How the units are linked:
Piv: ψ>Gab, δ>Dor, γ>Zev, θ>Dav, τ>Lin
Mam: ψ>Vor, δ>Kun, γ>Fal, θ>Riz, τ>Vez
Ter: ψ>Geb, δ>Sud, γ>Vid, θ>Kup, τ>Lif
Rur: ψ>Las, δ>Fif, γ>Duf, θ>Sud, τ>Pas
Bag: ψ>Gid, δ>Zaf, γ>Fir, θ>Mis, τ>Pez
Fir: ψ>Mis, δ>Gab, γ>Pez, θ>Bag, τ>Ruz
Vid: ψ>Kup, δ>Rur, γ>Lif, θ>Ter, τ>Las
Gor: ψ>Vuf, δ>Dag, γ>Kul, θ>Vad, τ>Vop
Ruz: ψ>Fir, δ>Piv, γ>Zaf, θ>Pez, τ>Gab
Sab: ψ>Peg, δ>Vuv, γ>Bas, θ>Zuk, τ>Bof
Zuk: ψ>Did, δ>Faf, γ>Sab, θ>Peg, τ>Bas
Tur: ψ>Faf, δ>Fir, γ>Gid, θ>Vuv, τ>Mis
Kup: ψ>Lud, δ>Las, γ>Ter, θ>Geb, τ>Vid
Nup: ψ>Zev, δ>Dud, γ>Dor, θ>Lin, τ>Ful
Vor: ψ>Vig, δ>Vez, γ>Riz, θ>Tuf, τ>Mam
Ner: ψ>Vaf, δ>Gam, γ>Rom, θ>Dud, τ>Rab
Duf: ψ>Sud, δ>Did, γ>Pas, θ>Rur, τ>Mul
Peg: ψ>Fif, δ>Bof, γ>Zuk, θ>Did, τ>Sab
Vad: ψ>Suf, δ>Dum, γ>Gor, θ>Vuf, τ>Kul
Faf: ψ>Bas, δ>Mis, γ>Vuv, θ>Bof, τ>Tur
Vaf: ψ>Dor, δ>Rab, γ>Dud, θ>Ful, τ>Ner
Bas: ψ>Zuk, δ>Tur, γ>Bof, θ>Sab, τ>Faf
Dud: ψ>Ful, δ>Lag, γ>Ner, θ>Vaf, τ>Rom
Zaf: ψ>Pez, δ>Zev, γ>Gab, θ>Ruz, τ>Dav
Vuf: ψ>Gam, δ>Vop, γ>Vad, θ>Suf, τ>Gor
Kun: ψ>Vez, δ>Geb, γ>Dep, θ>Faz, τ>Gef
Vuv: ψ>Bof, δ>Bag, γ>Tur, θ>Faf, τ>Gid
Sud: ψ>Lif, δ>Mul, γ>Rur, θ>Las, τ>Duf
Gam: ψ>Rab, δ>Gor, γ>Suf, θ>Lag, τ>Vuf
Vop: ψ>Gor, δ>Tuf, γ>Dum, θ>Kul, τ>Dag
Dav: ψ>Zaf, δ>Nup, γ>Piv, θ>Gab, τ>Zev
Gef: ψ>Kun, δ>Ter, γ>Lud, θ>Dep, τ>Geb
Geb: ψ>Gef, δ>Lif, γ>Kup, θ>Lud, τ>Ter
Bof: ψ>Sab, δ>Gid, γ>Faf, θ>Bas, τ>Vuv
Zev: ψ>Dav, δ>Ful, γ>Lin, θ>Piv, τ>Nup
Rab: ψ>Ner, δ>Vuf, γ>Lag, θ>Rom, τ>Gam
Did: ψ>Mul, δ>Bas, γ>Peg, θ>Fif, τ>Zuk
Lif: ψ>Ter, δ>Duf, γ>Las, θ>Vid, τ>Sud
Dum: ψ>Kul, δ>Vor, γ>Dag, θ>Vop, τ>Vig
Riz: ψ>Tuf, δ>Faz, γ>Mam, θ>Vor, τ>Fal
Fif: ψ>Pas, δ>Sab, γ>Did, θ>Mul, τ>Peg
Lag: ψ>Rom, δ>Vad, γ>Gam, θ>Rab, τ>Suf
Faz: ψ>Fal, δ>Lud, γ>Kun, θ>Vez, τ>Dep
Las: ψ>Vid, δ>Pas, γ>Sud, θ>Lif, τ>Rur
Fal: ψ>Riz, δ>Dep, γ>Vez, θ>Mam, τ>Faz
Mis: ψ>Tur, δ>Ruz, γ>Bag, θ>Gid, τ>Fir
Lin: ψ>Piv, δ>Vaf, γ>Nup, θ>Zev, τ>Dor
Pez: ψ>Bag, δ>Dav, γ>Ruz, θ>Fir, τ>Zaf
Dep: ψ>Faz, δ>Kup, γ>Gef, θ>Kun, τ>Lud
Gid: ψ>Vuv, δ>Pez, γ>Mis, θ>Tur, τ>Bag
Rom: ψ>Dud, δ>Suf, γ>Rab, θ>Ner, τ>Lag
Dor: ψ>Lin, δ>Ner, γ>Ful, θ>Nup, τ>Vaf
Vez: ψ>Mam, δ>Gef, γ>Faz, θ>Fal, τ>Kun
Tuf: ψ>Dag, δ>Fal, γ>Vor, θ>Vig, τ>Riz
Pas: ψ>Rur, δ>Peg, γ>Mul, θ>Duf, τ>Fif
Kul: ψ>Vad, δ>Vig, γ>Vop, θ>Gor, τ>Dum
Mul: ψ>Duf, δ>Zuk, γ>Fif, θ>Pas, τ>Did
Ful: ψ>Nup, δ>Rom, γ>Vaf, θ>Dor, τ>Dud
Lud: ψ>Dep, δ>Vid, γ>Geb, θ>Gef, τ>Kup
Gab: ψ>Ruz, δ>Lin, γ>Dav, θ>Zaf, τ>Piv
Dag: ψ>Vop, δ>Riz, γ>Vig, θ>Dum, τ>Tuf
Vig: ψ>Dum, δ>Mam, γ>Tuf, θ>Dag, τ>Vor
Suf: ψ>Lag, δ>Kul, γ>Vuf, θ>Gam, τ>Vad

The rows follow the links: the fewer symbols apart two units are, the more alike their rows tend to be.

Row, then unit:
567 31 682 107 -438 549 -621 490 -477 46 -248 -442 -258 19 -197 -154 -37 321 231 71 300 -474 -17 725 -12 -244 68 182 631 -434 -213 303 -194 814 -325 -377 -191 562 255
unit: Lag
431 465 177 -478 -468 583 -278 146 -28 450 559 140 -164 -194 478 86 -243 -57 155 597 -11 -464 -60 -30 64 189 246 -819 -214 -613 -450 -41 539 611 -584 72 -481 567 -20
unit: Dav
295 16 771 443 -390 646 145 -645 437 491 -38 344 -126 -322 -16 -143 156 -4 -146 -571 26 -618 687 431 -510 90 -241 -497 171 -40 -260 -89 -67 -206 -644 -344 -32 721 -325
unit: Ful
-275 79 -389 -288 -283 -399 -407 351 -275 -604 -155 -106 229 252 -819 299 83 -166 218 113 235 -6 -601 472 253 -545 1 -77 4 -3 329 183 -95 775 1095 -353 -286 -398 398
unit: Mam
-515 -220 -569 90 83 -696 312 -560 304 -443 -241 407 349 161 -978 -7 279 -249 18 -537 65 240 -15 321 -67 -164 -255 -199 -231 544 600 -137 -322 -133 987 -324 47 -482 -79
unit: Kun
-255 -193 -253 43 707 -347 462 207 190 -7 120 -352 -20 -119 738 -336 -57 190 -285 58 -375 681 190 -780 31 524 130 669 -11 325 -88 -44 -13 -743 -505 716 545 -346 -158
unit: Did
367 553 75 -431 -379 461 -382 340 168 459 697 73 -244 -322 632 204 -175 -55 49 481 -127 -334 22 -189 -51 181 317 -663 -68 -556 -654 -78 679 602 -590 173 -337 553 -10
unit: Gab
-376 -106 -507 -129 -128 -435 11 -314 -167 -555 -265 299 473 360 -944 231 135 -377 228 -86 261 78 -470 477 175 -441 -258 -285 -265 180 583 29 -220 274 1178 -462 -255 -454 94
unit: Vez
-445 -293 -678 169 307 -839 184 -241 769 -406 39 164 84 -42 -829 -233 351 -289 -134 -762 -135 597 177 175 -120 82 -102 39 40 614 357 -132 -228 -185 691 -213 384 -341 -92
unit: Gef
447 -51 683 564 -280 484 -89 -360 441 554 -5 235 -332 -284 5 -208 193 102 -155 -682 -54 -527 748 427 -607 65 -124 -284 481 -49 -373 -92 -151 -208 -679 -229 95 725 -297
unit: Vaf
-464 -237 -637 131 164 -773 320 -462 462 -421 -76 355 219 30 -931 -44 399 -216 -91 -623 -86 414 85 267 -124 26 -210 -92 -183 614 380 -143 -373 -128 838 -235 192 -379 -109
unit: Dep
-4 199 -167 -318 438 -29 19 562 -339 45 273 -437 -91 -17 954 49 -353 241 -19 712 -314 507 -366 -878 375 302 348 509 -287 -211 -232 107 326 -149 -490 735 136 -224 187
unit: Sab
141 -196 -726 -395 458 -272 739 -214 -492 -319 -243 -165 394 363 -453 -423 -247 1 175 539 230 773 -286 -288 555 376 -176 -75 -499 33 765 46 -392 -59 -91 403 -215 -465 13
unit: Sud
403 119 524 109 -523 795 305 -821 -126 543 -66 553 104 -117 14 28 -87 -106 -14 -115 198 -615 341 246 -177 18 -309 -892 -137 -292 -109 -54 95 -143 -540 -308 -373 662 -370
unit: Nup
-43 368 233 65 -59 236 -229 84 551 521 797 290 -373 -534 1002 257 6 -36 -266 85 -430 -247 375 -567 -393 321 264 -239 -103 -94 -689 -229 724 -313 -527 252 173 317 -190
unit: Pez

Each walk starts at a row. The symbols on each line, taken left to right, move it on to the next unit.
Answer with the unit's row; about right is enough.
---
508 457 260 -373 -535 652 8 -146 -157 506 361 204 40 -165 293 166 -300 -57 154 560 169 -454 -46 65 71 88 88 -908 -285 -592 -254 -2 405 465 -521 -75 -561 637 -70
θ δ γ γ τ γ 499 10 687 354 -328 365 -526 378 324 375 59 -209 -478 -305 -25 -284 147 231 -25 -461 -50 -424 627 580 -511 53 82 120 821 -48 -530 -2 -40 339 -597 -191 160 756 -34
ψ γ γ ψ γ 400 -68 756 549 -308 449 -320 -29 522 451 -11 -6 -452 -272 60 -160 260 242 -83 -635 -1 -497 673 465 -580 70 0 -120 632 -35 -537 -76 -95 61 -701 -257 246 777 -159
---
-49 75 -269 -172 582 -285 88 520 7 5 289 -459 -145 -104 924 -101 -198 208 -121 631 -397 525 -187 -927 328 470 403 653 -59 14 -208 -53 195 -304 -474 748 364 -256 93
δ δ γ γ γ γ 45 424 131 -147 -177 195 -342 369 501 534 723 118 -416 -486 894 204 -43 6 -165 207 -400 -229 241 -439 -165 294 312 -343 -13 -194 -801 -171 717 26 -640 268 9 405 -116
ψ δ τ τ τ 404 123 741 346 -430 711 296 -815 107 614 -125 386 -7 -247 -50 -33 25 -145 -97 -333 146 -634 545 347 -345 33 -372 -728 -33 -159 -177 -79 -57 -192 -603 -294 -268 659 -425
---
-267 -266 -266 115 682 -343 817 -316 120 -21 -199 -11 107 55 336 -400 -33 94 -177 -81 -184 669 169 -652 76 462 -146 399 -230 369 287 -126 -364 -1006 -332 531 413 -423 -230
τ γ ψ θ γ -248 -227 -241 184 678 -345 672 -147 222 49 -83 -152 -27 -129 476 -357 -75 153 -245 -85 -283 754 181 -763 74 562 -10 577 -128 405 98 -130 -171 -932 -356 604 524 -461 -189
ψ θ ψ ψ δ -135 -192 -478 -13 620 -228 1037 -635 -286 -213 -381 42 372 166 -137 -485 -179 -34 10 176 161 712 -108 -426 355 347 -309 32 -498 255 745 -120 -441 -670 -139 381 58 -484 -156
---
-5 199 -188 -433 373 51 106 415 -494 104 186 -430 -21 55 966 58 -337 154 42 928 -206 270 -478 -915 425 222 329 292 -328 -370 -114 135 282 -141 -400 672 -39 -269 153
τ τ γ δ τ 266 435 89 -252 -174 280 -416 421 370 383 741 117 -295 -501 762 217 -172 -13 -75 413 -319 -349 109 -354 -127 269 369 -462 -62 -356 -785 -145 716 358 -652 228 -162 535 -2
ψ θ τ γ τ τ 518 427 364 -274 -549 836 93 -461 -228 446 254 375 40 -57 107 121 -320 -164 150 472 121 -614 100 160 78 -29 -193 -976 -285 -580 -199 0 302 345 -541 -225 -655 623 -112
---
446 256 428 -53 -537 867 252 -663 -160 462 109 441 146 -99 -16 50 -163 -182 128 183 194 -665 207 232 -23 -17 -295 -1032 -313 -351 -109 -37 134 162 -557 -215 -571 683 -268
δ ψ δ γ θ γ 566 -22 718 219 -294 425 -677 485 96 292 -2 -317 -481 -240 -64 -260 89 276 36 -370 13 -433 409 627 -371 -17 154 230 872 -225 -474 75 -51 581 -577 -123 70 687 48
θ τ ψ δ 568 49 703 23 -458 491 -562 358 -652 93 -366 -500 -104 205 -335 -96 -113 199 295 105 461 -600 -92 789 28 -496 -109 88 582 -446 -102 299 -258 698 -102 -425 -370 403 268
---
-341 -27 -453 -197 -196 -380 -242 38 -245 -591 -221 127 323 356 -892 160 69 -263 312 72 278 38 -442 507 214 -426 -111 -187 -167 132 420 122 -156 614 1134 -541 -246 -436 315
γ γ τ ψ δ -390 -269 -796 113 336 -976 55 129 834 -375 182 13 -1 -110 -693 -333 394 -106 -131 -585 -202 690 252 61 -146 246 64 127 64 625 210 -121 -291 80 522 -12 381 -370 -7
γ θ τ θ -276 -233 -831 -70 464 -976 -114 343 724 -472 248 -146 -15 -150 -610 -441 286 15 -31 -361 -289 804 143 55 -35 339 196 246 191 510 155 -54 -209 165 317 158 422 -343 26
---
-97 325 -17 -367 208 349 418 -91 -654 148 24 52 195 161 901 282 -491 -58 -17 956 26 -26 -599 -846 458 37 60 -75 -675 -376 90 -15 366 -353 -242 511 -296 -238 60
γ ψ τ ψ τ γ -239 248 140 -65 11 498 595 -686 -372 236 43 528 196 130 908 456 -339 -211 -65 588 -72 -231 -257 -872 222 49 -136 -247 -770 -117 99 -187 456 -780 -241 293 -189 -237 -210
θ τ δ ψ θ -295 216 243 159 6 337 470 -680 211 487 249 628 14 -251 990 383 -75 -248 -321 60 -279 -254 148 -763 -149 79 -22 -320 -612 18 -216 -229 550 -930 -322 238 41 -36 -374
---
-117 273 48 -300 141 406 528 -433 -608 199 83 321 204 72 906 458 -368 -156 10 775 -26 -163 -401 -943 441 57 -48 -211 -744 -254 123 -26 415 -583 -172 374 -300 -203 -90
γ γ γ θ -230 307 239 -51 39 398 589 -757 -101 348 127 565 176 -36 1013 526 -285 -193 -144 226 -156 -227 -21 -751 35 109 -138 -369 -756 -39 -71 -117 412 -851 -329 313 -77 -126 -323
θ ψ γ ψ δ τ -239 238 236 145 25 220 244 -505 388 529 432 526 -88 -324 926 408 -107 -130 -342 -117 -356 -237 311 -694 -298 190 63 -226 -446 105 -411 -229 630 -781 -425 253 183 99 -352
---
-218 -186 -964 -218 471 -940 -109 582 549 -390 251 -333 -17 -112 -587 -541 183 22 58 -111 -144 868 35 -8 185 513 262 237 183 307 101 -16 -212 370 193 245 331 -356 179
ψ θ τ γ ψ δ 29 -108 -997 -527 488 -780 1 508 -17 -508 231 -498 104 113 -500 -571 -94 22 178 364 4 897 -243 -101 471 500 244 68 -36 53 241 34 -240 555 153 343 14 -339 132
ψ τ ψ γ -14 -127 -985 -414 431 -903 -64 636 249 -456 276 -494 -52 -38 -629 -581 26 38 37 205 -138 902 -35 33 281 478 292 223 69 165 162 -20 -224 502 161 276 176 -366 99
---
-342 -225 -502 -91 3 -496 202 -433 15 -445 -260 339 391 239 -989 151 237 -407 78 -273 191 156 -223 350 42 -355 -205 -200 -266 338 608 -36 -259 97 1109 -495 -45 -462 68
δ ψ δ δ 98 -84 -807 -537 487 -450 563 33 -408 -403 -144 -386 353 273 -497 -542 -347 27 274 634 151 821 -397 -152 631 440 -3 -36 -312 -53 640 83 -352 249 7 394 -166 -406 109
τ θ τ γ -212 -315 -315 49 637 -324 1011 -553 -112 -84 -338 32 192 202 92 -347 -74 -32 -153 56 -1 590 -25 -589 270 468 -202 309 -352 356 529 -62 -357 -937 -265 443 253 -475 -336
